data =
  1   -5  -10   13    8  -12   -3    1    1   -1   -4    4   -9  -19
-12    1    0   11   -1   -8    5   16    0    0  -10    4   -7  -11
  1   -1   -9   11    7   -5    5    1   -8  -15    7    8  -15   36
-11   -3   -8   11    5  -16    3   15    0   -2  -12    7  -14  -12
Indices start at 1.
(1, 1) => 1
(1, 6) => -12
(4, 2) => -3
(3, 13) => -15
(4, 10) => -2
(3, 2) => -1
(1, 12) => 4
(4, 11) => -12
(1, 3) => -10
(2, 9) => 0
(3, 10) => -15
(4, 1) => -11
(3, 7) => 5
(1, 13) => -9
(2, 2) => 1
(1, 2) => -5
(2, 13) => -7
(3, 8) => 1

grid =
[[-167.710   52.999   17.634  211.969  179.533]
 [ 270.592   58.208  -15.074 -211.634   92.149]
 [   1.573   29.590  -36.006 -137.935   55.588]
 [  35.973   20.938  113.095   37.705   60.585]
 [ 252.446   86.918  213.617   59.653   10.542]
 [-150.905  143.174  226.225  120.356   82.940]
 [  73.439   45.751  -57.630   67.799  134.942]
 [ 263.822   18.294 -122.724  184.562  108.091]
 [  65.991  -51.204  -24.660   52.925   72.404]
 [ 103.829   38.763   66.934   25.495  -25.761]
 [-247.056   48.840  104.608  287.887   32.755]
 [ -36.701  152.575 -104.807    7.359   25.370]
 [ 208.094   43.422  -10.682   19.541   76.963]]
Rows and columns are counted from 1.
(1, 1)	-167.710
(11, 3)	104.608
(10, 4)	25.495
(3, 3)	-36.006
(2, 1)	270.592
(12, 3)	-104.807
(3, 2)	29.590
(7, 2)	45.751
(4, 4)	37.705
(8, 3)	-122.724
(11, 4)	287.887
(6, 4)	120.356
(1, 5)	179.533
(3, 4)	-137.935
(8, 1)	263.822
(7, 5)	134.942
(7, 4)	67.799
(8, 5)	108.091
(5, 4)	59.653
(4, 1)	35.973
(13, 2)	43.422
(5, 1)	252.446
(2, 4)	-211.634
(9, 4)	52.925
(2, 3)	-15.074
(12, 5)	25.370
(6, 2)	143.174
(4, 5)	60.585
(5, 2)	86.918
(1, 3)	17.634
(2, 5)	92.149

m =
[[-38  51  17 -21   6]
 [-39 -37  24   6  -1]
 [ 47 -15 -34  22 -25]
 [ 45  45 -29   0 -12]
 [ 38  34 -20 -11   1]]
Indices start at 1.
row 1 col 1 => -38
row 1 col 5 => 6
row 5 col 2 => 34
row 1 col 3 => 17
row 4 col 4 => 0
row 4 col 3 => -29
row 3 col 1 => 47
row 3 col 5 => -25
row 2 col 2 => -37
row 3 col 4 => 22
row 5 col 4 => -11
row 2 col 5 => -1

arr =
-812   -22     7   428  -458   711   266  -115  -121  -944  -290    13     1    -9   -16  -490
 -23     5    71  -215  -738  -256  -343  -123  -121     6   105   328     3   222    25  -384
-104  -124  -507  -128   670  -116     1  -124  -121  -105  -215  -945  -118  -723  -110    81
 246  -544   115  -333   -92  -451  -160  -119  -121   312  -254   360  -576   211  -596    38
Rows and columns are counted from 1.
row 1 col 1 = -812
row 3 col 9 = -121
row 2 col 15 = 25
row 3 col 13 = -118
row 4 col 4 = -333
row 4 col 8 = -119
row 1 col 15 = -16
row 2 col 5 = -738
row 4 col 6 = -451
row 1 col 7 = 266
row 2 col 14 = 222
row 3 col 6 = -116
row 4 col 14 = 211
row 1 col 16 = -490
row 4 col 15 = -596
row 3 col 7 = 1
row 4 col 11 = -254
row 3 col 12 = -945
row 4 col 5 = -92
row 1 col 6 = 711
row 1 col 9 = -121
row 3 col 4 = -128
row 1 col 10 = -944

A =
[[  3  -2   8  -6   1 -25  16 -21   8 -18  33 -14  12   0  -8]
 [ 13 -15   3  22  19 -16  -9  -8  -7  -6  -3  16  -1   8  35]
 [ 15   1 -16 -22  12  12  -5  11 -24  24 -15  -2  -4  -2  17]
 [ -4  17  25 -24   4  22 -14  -5   6   0   8 -13  -7  21 -25]
 [  2   5  12  23  -3  17 -22  13  36  -1 -21   7  -8 -12   1]
 [ -8  13  23 -21   1  12 -11  -3   7   5   6   2 -10  32 -24]
 [-26  -3 -32   0  -9 -14  26   3 -13   6  -3  10   7  -6   2]
 [ 26  -2   9  23  11  13 -10   6  22   4  -7  24  -4   6  15]
 [-28  -3 -33   2 -12  -9  24   5 -28   4  -4   5   8  -9  -4]
 [-33   1  16   9 -11 -19 -17  -3  18  -1 -12  13 -13  11  -9]
 [  6  -9  -6   2  15  -2 -18  -1 -19   0 -17 -11  -4 -14  37]
 [  6 -15  -2  16  17 -16 -14  -9 -20  -7  -9   2  -3   2  36]
 [ -5  18  22 -26   5  22 -14  -7   2  -3   8 -19  -5  17 -19]
 [  6 -11  -3   7  15  -9 -20  -4 -29  -3 -15  -9  -4 -11  34]
 [-25   3  19  -3  -7 -11 -12  -3  16   5  -3  16 -14  29 -19]]
Indices start at 1.
(1, 1) -> 3
(5, 1) -> 2
(1, 9) -> 8
(12, 14) -> 2
(9, 7) -> 24
(13, 1) -> -5
(2, 9) -> -7
(15, 7) -> -12
(7, 4) -> 0
(1, 14) -> 0
(6, 10) -> 5
(3, 5) -> 12
(3, 13) -> -4
(12, 9) -> -20
(14, 4) -> 7
(12, 2) -> -15
(8, 14) -> 6
(3, 9) -> -24
(1, 5) -> 1
(9, 9) -> -28
(5, 13) -> -8
(3, 3) -> -16
(5, 2) -> 5
(11, 15) -> 37
(10, 15) -> -9
(4, 2) -> 17
(12, 10) -> -7
(6, 11) -> 6
(3, 15) -> 17
(1, 13) -> 12
(10, 14) -> 11
(14, 13) -> -4
(4, 7) -> -14
(2, 3) -> 3
(11, 5) -> 15
(6, 3) -> 23
(4, 5) -> 4
(12, 8) -> -9
